Here is a tiny trained network, its code and every weight. The questions are about switching its units off for an input and a class, where a switched-off unit gives its printed mean instead of its output.

import numpy as np


def w(rows, s, z=0):
    codes = np.array(rows[::2]) - 128.0
    scale = np.full(codes.shape[1], s)
    scale[-1] = z or s
    return codes * scale


def norm(h):
    return h / np.sqrt((h * h).mean(-1, keepdims=True) + 1e-5)


def f(y):
    return np.maximum(y, 0)


def log_softmax(a):
    a = a - a.max(-1, keepdims=True)
    return a - np.log(np.exp(a).sum(-1, keepdims=True))


def net(x, mask):
    res = np.array(x, float).reshape(1, 2) / 4 @ E
    u = 0
    for l in range(3):
        y = f(norm(res) @ A[l][:, :-1].T + A[l][:, -1])
        res = res + np.where(mask[u : u + 9], y, B[l][:, -1]) @ B[l][:, :-1]
        u += 9
    return log_softmax(norm(res)[-1] @ U[:, :-1].T + U[:, -1])


A, B = {}, {}
E = w([
[182,70,82,125,194,140,190,157,158],'x0',
[55,78,42,155,117,252,154,143,32],'x1',
],0.012)
A[0] = w([
[118,112,92,109,58,103,140,185,161,60],'L0N1',
[97,122,162,130,115,99,157,124,115,96],'L0N2',
[50,169,160,219,68,128,139,99,181,117],'L0N3',
[90,175,104,182,123,129,166,148,189,51],'L0N4',
[132,109,45,132,162,184,128,164,133,181],'L0N5',
[38,130,111,149,142,122,101,118,50,136],'L0N6',
[155,113,255,98,133,111,118,170,161,108],'L0N7',
[92,116,107,188,148,90,79,143,116,85],'L0N8',
[119,133,149,71,125,180,116,177,117,1],'L0N9',
],0.0063,0.0041)
B[0] = w([
[115,106,173,187,146,89,106,106,142,128],'L0N1',
[50,135,107,110,191,201,97,192,88,141],'L0N2',
[246,198,92,79,121,139,224,118,126,213],'L0N3',
[141,67,112,95,94,97,91,151,98,128],'L0N4',
[155,133,167,111,217,81,70,100,254,255],'L0N5',
[154,149,111,101,191,99,72,68,205,246],'L0N6',
[101,77,110,137,204,175,71,117,176,229],'L0N7',
[159,84,170,97,82,221,184,136,171,138],'L0N8',
[115,130,211,126,191,53,146,218,188,128],'L0N9',
],0.0059,0.0053)
A[1] = w([
[74,106,88,178,135,173,127,147,65,87],'L1N1',
[120,160,126,152,152,83,135,142,102,77],'L1N2',
[125,103,122,165,176,127,56,91,142,73],'L1N3',
[78,87,64,201,131,163,132,117,66,97],'L1N4',
[152,162,106,150,123,132,184,119,137,35],'L1N5',
[163,60,110,164,149,118,225,211,96,3],'L1N6',
[81,156,173,121,1,115,93,97,39,18],'L1N7',
[132,48,150,137,137,135,98,193,129,78],'L1N8',
[151,161,155,96,170,123,127,114,187,176],'L1N9',
],0.0094,0.0028)
B[1] = w([
[60,84,203,67,158,128,49,113,176,165],'L1N1',
[111,93,101,115,131,148,112,173,143,131],'L1N2',
[125,149,135,84,94,123,148,148,98,187],'L1N3',
[96,87,207,28,138,42,68,124,138,173],'L1N4',
[145,122,105,104,113,120,116,154,116,130],'L1N5',
[172,248,58,217,74,62,155,138,124,155],'L1N6',
[188,190,53,255,60,167,164,182,164,181],'L1N7',
[129,167,139,152,101,158,130,139,110,149],'L1N8',
[83,91,101,110,85,181,115,120,69,244],'L1N9',
],0.0091,0.011)
A[2] = w([
[164,112,104,195,186,114,243,144,147,46],'L2N1',
[115,189,148,214,93,139,107,128,130,125],'L2N2',
[124,119,200,108,166,86,83,106,151,20],'L2N3',
[144,113,170,114,128,84,114,142,135,88],'L2N4',
[103,107,168,121,155,66,112,127,106,58],'L2N5',
[129,153,153,141,100,156,131,135,97,56],'L2N6',
[160,133,181,88,127,61,109,126,168,4],'L2N7',
[137,102,125,101,106,175,158,125,2,46],'L2N8',
[159,103,126,103,146,128,134,122,104,234],'L2N9',
],0.013,0.0031)
B[2] = w([
[187,160,104,230,29,106,196,208,160,211],'L2N1',
[220,57,47,247,136,90,255,231,171,253],'L2N2',
[43,52,152,106,203,204,76,161,117,253],'L2N3',
[77,103,110,122,105,165,82,90,115,189],'L2N4',
[117,107,169,102,109,142,97,164,182,183],'L2N5',
[166,131,61,97,107,116,142,128,161,175],'L2N6',
[58,119,106,44,165,162,106,133,81,236],'L2N7',
[207,216,114,114,108,133,146,42,88,203],'L2N8',
[126,148,158,197,82,150,87,104,125,205],'L2N9',
],0.0089,0.0065)
U = w([
[39,50,126,58,163,185,32,185,163,226],'0',
[212,143,50,230,68,129,167,230,196,194],'1',
[194,214,113,90,80,174,115,9,64,203],'2',
[105,146,175,148,150,57,177,100,107,3],'3',
[119,149,190,161,172,68,178,108,90,7],'4',
[138,149,192,114,157,80,185,141,81,17],'5',
[138,156,151,148,168,75,127,102,136,24],'6',
[113,138,206,162,149,68,180,111,79,9],'7',
],0.014,0.0048)

Each question gives the input, the list of numbers given to net, and the class t.
The units are the neurons (one row each of A and B). Each row of codes is followed by its name. A weight is (code - 128) times the scale printed after its matrix; where a second scale follows, it is the last column's (A, B and U).
mask holds one flag per neuron, layer by layer. A switched-off neuron (its flag False) gives its mean, the last column of its row in B, instead of its output. The means were averaged over made-up inputs and are rounded, as every weight is.
A unit's drop is (log p(t) with every unit on - log p(t) with that unit switched off) / (log p(t) with every unit on - log p(t) with every unit switched off).
The circuit of an input: a set's keep is (log p(t) with only the set's units on - log p(t) with every unit switched off) / (log p(t) with every unit on - log p(t) with every unit switched off). Starting from the 12 units with the biggest drops (on a tie, the unit counted first), units are removed one at a time, each time the one whose removal leaves the highest keep (on an exact tie, the one counted first), for as long as the keep stays at least 0.8.
circuit, biggest first: the units of the circuit, biggest drop first
most important unit: the unit with the biggest drop
top k neurons: the k neurons with the biggest drops, biggest first
top k neurons in layer l: the k neurons of layer l with the biggest drops, biggest first
drop when u is switched off: that unit's drop, to one decimal
input [2,2], class 2: most important unit -> L0N5
input [4,-4], class 0: top 2 neurons -> L1N7, L0N3
input [-8,-8], class 0: top 2 neurons -> L0N7, L2N7
input [-8,-7], class 1: top 3 neurons in layer 1 -> L1N7, L1N4, L1N1
input [0,1], class 2: top 2 neurons -> L1N9, L1N4
input [3,-3], class 2: top 3 neurons -> L0N5, L1N9, L1N4
input [-1,-3], class 2: top 2 neurons -> L1N9, L0N5
input [1,1], class 2: top 2 neurons -> L1N9, L1N4
input [-7,-6], class 1: top 4 neurons -> L0N5, L0N6, L1N4, L2N2
input [-8,7], class 1: top 2 neurons -> L1N7, L0N7
input [-2,-3], class 2: top 4 neurons -> L1N9, L0N5, L1N4, L1N1
input [5,-5], class 0: top 2 neurons -> L1N7, L0N3
input [2,0], class 2: top 2 neurons -> L1N9, L0N5
input [7,-7], class 0: circuit, biggest first -> L2N7
input [0,3], class 2: top 2 neurons -> L0N5, L0N6
input [2,-6], class 0: drop when L0N4 is switched off -> 0.0
input [2,3], class 2: drop when L2N8 is switched off -> 0.1
